Below is a small trained network, with its code and all its weights. Each question gives an input and a target symbol and asks what happens when units are switched off, that is, made to give their printed mean instead of their output.

import numpy as np


def w(rows, s, z=0):
    codes = np.array(rows[::2]) - 128.0
    scale = np.full(codes.shape[1], s)
    scale[-1] = z or s
    return codes * scale


def norm(h):
    return h / np.sqrt((h * h).mean(-1, keepdims=True) + 1e-5)


def f(y):
    return np.maximum(y, 0)


def softmax(a):
    e = np.exp(a - a.max(-1, keepdims=True))
    return e / e.sum(-1, keepdims=True)


def log_softmax(a):
    a = a - a.max(-1, keepdims=True)
    return a - np.log(np.exp(a).sum(-1, keepdims=True))


def net(x, mask):
    ids = ['εζθμξσφψ'.index(c) for c in x.split()]
    T = len(ids)
    res = E[ids] + P[:T]
    u = 0
    for l in range(2):
        q, k, v = (norm(res) @ M[l].T for M in (Q, K, V))
        z = softmax(np.where(np.tri(T) > 0, q @ k.T / 3**0.5, -1e9)) @ v
        res = res + np.where(mask[u], z, O[l][:, -1]) @ O[l][:, :-1]
        u += 1
        y = f(norm(res) @ A[l][:, :-1].T + A[l][:, -1])
        res = res + np.where(mask[u : u + 16], y, B[l][:, -1]) @ B[l][:, :-1]
        u += 16
    return log_softmax(norm(res)[-1] @ U[:, :-1].T + U[:, -1])


Q, K, V, O, A, B = {}, {}, {}, {}, {}, {}
E = w([
[58,107,92,168,136,251,143,52,155,156,151],'ε',
[120,171,120,131,129,111,138,85,115,105,160],'ζ',
[30,189,140,139,79,146,124,172,149,96,158],'θ',
[138,153,140,120,123,93,139,91,129,160,199],'μ',
[174,80,120,95,69,132,102,27,143,157,109],'ξ',
[180,130,93,80,102,69,119,122,49,222,142],'σ',
[158,126,180,176,49,161,176,114,123,108,84],'φ',
[131,32,129,63,46,83,221,120,115,100,57],'ψ',
],0.018)
P = w([
[137,145,82,17,22,179,147,145,91,128,92],'0',
[89,132,205,117,158,57,201,134,121,132,138],'1',
[74,152,154,2,93,69,133,101,197,193,135],'2',
[114,61,54,159,215,74,206,156,66,94,165],'3',
[24,140,135,114,221,169,123,123,106,199,155],'4',
[133,154,60,160,57,87,109,58,122,107,141],'5',
],0.0095)
Q[0] = w([
[154,100,110,168,139,161,124,78,205,120,60],'0.h1',
[96,118,218,93,204,224,208,101,174,249,88],'0.h1',
[139,126,121,138,254,87,11,231,62,83,248],'0.h1',
],0.0063)
K[0] = w([
[122,153,184,145,147,121,144,123,75,119,147],'0.h1',
[104,183,144,47,46,152,92,67,125,147,102],'0.h1',
[71,75,254,185,186,73,126,183,188,206,171],'0.h1',
],0.0082)
V[0] = w([
[118,35,169,148,65,72,79,190,201,96,140],'0.h1',
[47,75,145,134,171,172,132,80,111,143,138],'0.h1',
[130,198,2,133,88,110,101,83,34,89,92],'0.h1',
],0.0053)
O[0] = w([
[178,122,147,171,215,132,162,66,89,130,95,87],'0.h1',
[178,52,193,93,195,175,130,67,25,133,219,115],'0.h1',
[148,2,128,162,188,149,120,135,142,112,96,253],'0.h1',
],0.0097,0.0049)
A[0] = w([
[95,115,74,122,177,85,177,120,126,150,167,255],'0.n1',
[120,104,115,150,102,114,83,131,157,111,67,177],'0.n2',
[116,64,109,105,165,177,98,74,86,105,109,157],'0.n3',
[182,120,107,141,178,120,175,112,127,114,105,132],'0.n4',
[149,115,75,52,70,154,199,115,86,92,111,199],'0.n5',
[131,143,184,127,38,82,126,132,55,113,116,240],'0.n6',
[91,111,100,119,134,101,84,103,54,131,181,139],'0.n7',
[169,136,108,131,112,132,67,81,175,137,96,55],'0.n8',
[75,142,126,53,85,126,183,183,145,161,156,166],'0.n9',
[107,105,141,57,144,151,161,170,81,132,140,154],'0.n10',
[162,88,171,154,97,92,132,158,138,255,152,115],'0.n11',
[97,146,105,125,188,220,118,132,120,217,121,146],'0.n12',
[112,166,112,133,38,114,186,151,75,92,201,144],'0.n13',
[85,107,209,151,166,123,82,114,94,241,165,82],'0.n14',
[77,112,142,88,249,83,80,159,150,130,87,92],'0.n15',
[162,42,163,199,161,156,102,115,149,143,85,168],'0.n16',
],0.0081,0.0023)
B[0] = w([
[107,142,147,133,63,94,33,108,112,124,89,229],'0.n1',
[115,88,144,119,148,147,69,119,64,130,168,202],'0.n2',
[121,175,173,103,147,93,171,138,115,127,133,218],'0.n3',
[107,159,156,200,121,215,92,75,116,94,160,156],'0.n4',
[111,172,171,206,148,177,89,122,115,135,113,255],'0.n5',
[47,149,122,43,247,108,142,81,147,180,82,217],'0.n6',
[119,91,110,192,136,154,153,190,164,137,123,203],'0.n7',
[82,126,153,85,138,177,144,159,107,138,106,178],'0.n8',
[254,120,150,133,128,117,133,115,99,83,105,234],'0.n9',
[135,181,181,133,166,113,105,187,126,110,137,180],'0.n10',
[99,137,145,129,143,130,132,159,149,42,137,195],'0.n11',
[214,144,137,117,100,32,155,123,116,42,35,180],'0.n12',
[155,156,52,133,85,90,124,109,147,216,213,221],'0.n13',
[108,147,187,174,92,144,110,161,160,64,165,191],'0.n14',
[54,183,120,192,127,163,97,221,161,153,116,148],'0.n15',
[7,168,58,7,124,103,176,143,156,47,122,213],'0.n16',
],0.0068,0.0071)
Q[1] = w([
[69,143,138,23,103,95,129,56,129,96,108],'1.h1',
[192,145,90,222,122,141,57,161,91,163,178],'1.h1',
[166,176,225,148,112,151,95,196,125,1,87],'1.h1',
],0.0092)
K[1] = w([
[181,143,78,74,26,185,174,125,45,189,135],'1.h1',
[50,101,110,81,173,11,177,131,142,101,165],'1.h1',
[191,160,187,68,86,155,79,86,255,189,55],'1.h1',
],0.0092)
V[1] = w([
[89,180,118,145,132,49,118,200,97,170,102],'1.h1',
[149,15,166,107,163,33,39,11,142,162,105],'1.h1',
[218,2,177,167,156,55,253,119,52,166,40],'1.h1',
],0.0061)
O[1] = w([
[151,180,171,195,124,253,133,165,155,102,112,108],'1.h1',
[133,73,58,148,137,183,192,131,90,185,137,74],'1.h1',
[96,119,170,106,10,119,158,101,96,134,111,2],'1.h1',
],0.014,0.006)
A[1] = w([
[73,188,146,95,84,56,93,122,152,89,88,104],'1.n1',
[124,63,173,122,68,146,177,95,160,79,25,132],'1.n2',
[106,70,114,101,66,161,215,112,110,70,122,111],'1.n3',
[190,168,112,175,129,133,184,128,178,147,115,148],'1.n4',
[95,145,94,101,174,85,161,138,110,131,152,142],'1.n5',
[194,190,126,176,113,157,127,159,131,138,135,206],'1.n6',
[88,108,163,174,86,171,94,115,186,108,88,117],'1.n7',
[57,158,114,139,180,156,120,101,128,76,33,99],'1.n8',
[127,139,144,92,148,131,116,153,92,118,212,78],'1.n9',
[111,79,136,185,173,201,66,141,123,113,131,70],'1.n10',
[115,158,117,186,113,122,61,129,153,107,132,160],'1.n11',
[126,119,103,112,224,206,105,134,197,135,98,35],'1.n12',
[84,84,91,135,156,96,105,194,228,158,127,109],'1.n13',
[94,158,201,82,45,109,117,83,154,163,97,89],'1.n14',
[216,150,121,115,182,135,113,168,200,108,178,78],'1.n15',
[65,145,141,28,202,109,254,43,95,90,89,4],'1.n16',
],0.0094,0.0029)
B[1] = w([
[168,55,67,212,114,115,121,114,125,124,133,250],'1.n1',
[36,143,126,122,151,201,92,117,171,165,187,214],'1.n2',
[65,233,172,63,163,133,128,154,4,170,178,193],'1.n3',
[112,44,111,55,119,126,68,149,132,216,107,154],'1.n4',
[63,131,57,72,64,127,125,148,221,157,102,202],'1.n5',
[161,109,76,28,71,103,132,19,149,92,44,185],'1.n6',
[74,115,78,123,163,105,85,169,183,159,125,176],'1.n7',
[179,119,172,142,91,160,93,151,161,216,164,235],'1.n8',
[40,113,133,139,73,211,50,170,99,114,143,162],'1.n9',
[117,90,204,254,137,108,115,140,135,89,134,180],'1.n10',
[201,128,163,20,141,137,158,151,94,80,34,211],'1.n11',
[156,129,196,106,110,78,212,108,102,89,226,216],'1.n12',
[167,93,76,236,83,129,214,83,102,141,145,222],'1.n13',
[159,146,107,189,86,149,178,124,81,129,109,216],'1.n14',
[100,138,183,80,152,167,158,110,76,208,137,227],'1.n15',
[242,161,126,82,115,169,126,124,105,114,80,254],'1.n16',
],0.0072,0.0087)
U = w([
[10,115,145,100,132,155,68,180,157,132,178,102],'ε',
[106,203,150,122,202,126,130,114,154,84,108,251],'ζ',
[112,96,132,142,93,179,91,136,175,122,52,76],'θ',
[122,160,109,119,86,37,136,107,121,52,91,170],'μ',
[70,171,178,157,79,115,191,84,72,123,109,109],'ξ',
[49,60,55,157,152,97,152,148,162,150,138,118],'σ',
[156,152,77,55,169,135,177,128,106,164,116,72],'φ',
[161,76,168,169,136,150,190,143,103,132,158,95],'ψ',
],0.012,0.0026)

Each question gives the input, a string of symbols that net reads in full, and the target symbol t.
The units are the heads (3 rows each of Q, K, V and O) and the neurons (one row each of A and B). Each row of codes is followed by its name. A weight is (code - 128) times the scale printed after its matrix; where a second scale follows, it is the last column's (O, A, B and U).
mask holds one flag per unit, layer by layer, with each layer's heads first. A switched-off unit (its flag False) gives its mean, the last column of its rows in O or B, instead of its output. The means were averaged over made-up inputs and are rounded, as every weight is.
A unit's drop is (log p(t) with every unit on - log p(t) with that unit switched off) / (log p(t) with every unit on - log p(t) with every unit switched off).
The circuit of an input: a set's keep is (log p(t) with only the set's units on - log p(t) with every unit switched off) / (log p(t) with every unit on - log p(t) with every unit switched off). Starting from the 12 units with the biggest drops (on a tie, the unit counted first), units are removed one at a time, each time the one whose removal leaves the highest keep (on an exact tie, the one counted first), for as long as the keep stays at least 0.8.
circuit, biggest first: the units of the circuit, biggest drop first
most important unit: the unit with the biggest drop
top k neurons: the k neurons with the biggest drops, biggest first
k most important neurons of layer l: the k neurons of layer l with the biggest drops, biggest first
input φ μ ψ, target θ: most important unit	0.n5
input ζ ζ ξ ψ, target σ: circuit, biggest first	0.h1; 1.n11
input ε ε ζ μ, target ε: circuit, biggest first	0.h1; 1.n9
input μ μ φ φ ψ, target ψ: top 2 neurons	0.n6; 0.n12
input ε ξ φ φ φ, target μ: circuit, biggest first	1.h1; 0.n12; 0.n16
input ζ θ μ θ, target ζ: circuit, biggest first	0.n13; 1.h1; 0.h1
input ε σ ζ, target ε: circuit, biggest first	0.h1; 1.n9
input ξ ε θ φ σ, target ζ: circuit, biggest first	1.h1; 0.n14
input ξ μ φ ζ, target φ: 3 most important neurons of layer 0	0.n13; 0.n16; 0.n14
input μ ξ ζ ζ, target σ: top 2 neurons	0.n1; 0.n6
input ε ξ θ θ ξ ε, target μ: top 2 neurons	0.n12; 0.n3
input ξ φ ζ φ ε, target φ: circuit, biggest first	1.h1; 0.n12; 1.n16
input φ φ ξ μ φ, target θ: top 2 neurons	1.n1; 1.n16
input ψ μ ε ξ φ, target ξ: circuit, biggest first	1.h1; 0.n16
input ε φ μ, target ε: 3 most important neurons of layer 0	0.n16; 0.n14; 0.n10
input φ φ θ ε, target θ: top 2 neurons	0.n1; 1.n8
input θ ε ζ σ θ θ, target θ: top neuron	0.n13
input ψ ψ ξ θ φ, target ξ: top 2 neurons	0.n16; 0.n5
input ζ ψ ψ, target σ: circuit, biggest first	0.h1; 1.n13; 1.n2
input ξ φ ξ σ, target μ: most important unit	0.n16
input ζ θ ζ ξ, target σ: circuit, biggest first	0.h1; 0.n16
input σ φ ψ θ, target μ: top 2 neurons	0.n13; 0.n6
input φ ε μ φ, target θ: 2 most important neurons of layer 0	0.n16; 0.n5
input θ ξ μ ζ, target σ: 3 most important neurons of layer 0	0.n6; 0.n16; 0.n1
input φ θ ζ ψ θ, target ψ: top 2 neurons	0.n16; 1.n10
input ζ θ ε θ, target ζ: top 2 neurons	0.n13; 1.n6
input ξ ψ θ σ, target ξ: circuit, biggest first	1.h1
input ξ ξ μ θ, target σ: top 2 neurons	0.n16; 0.n13
input ζ φ ξ, target σ: top 2 neurons	0.n16; 1.n13
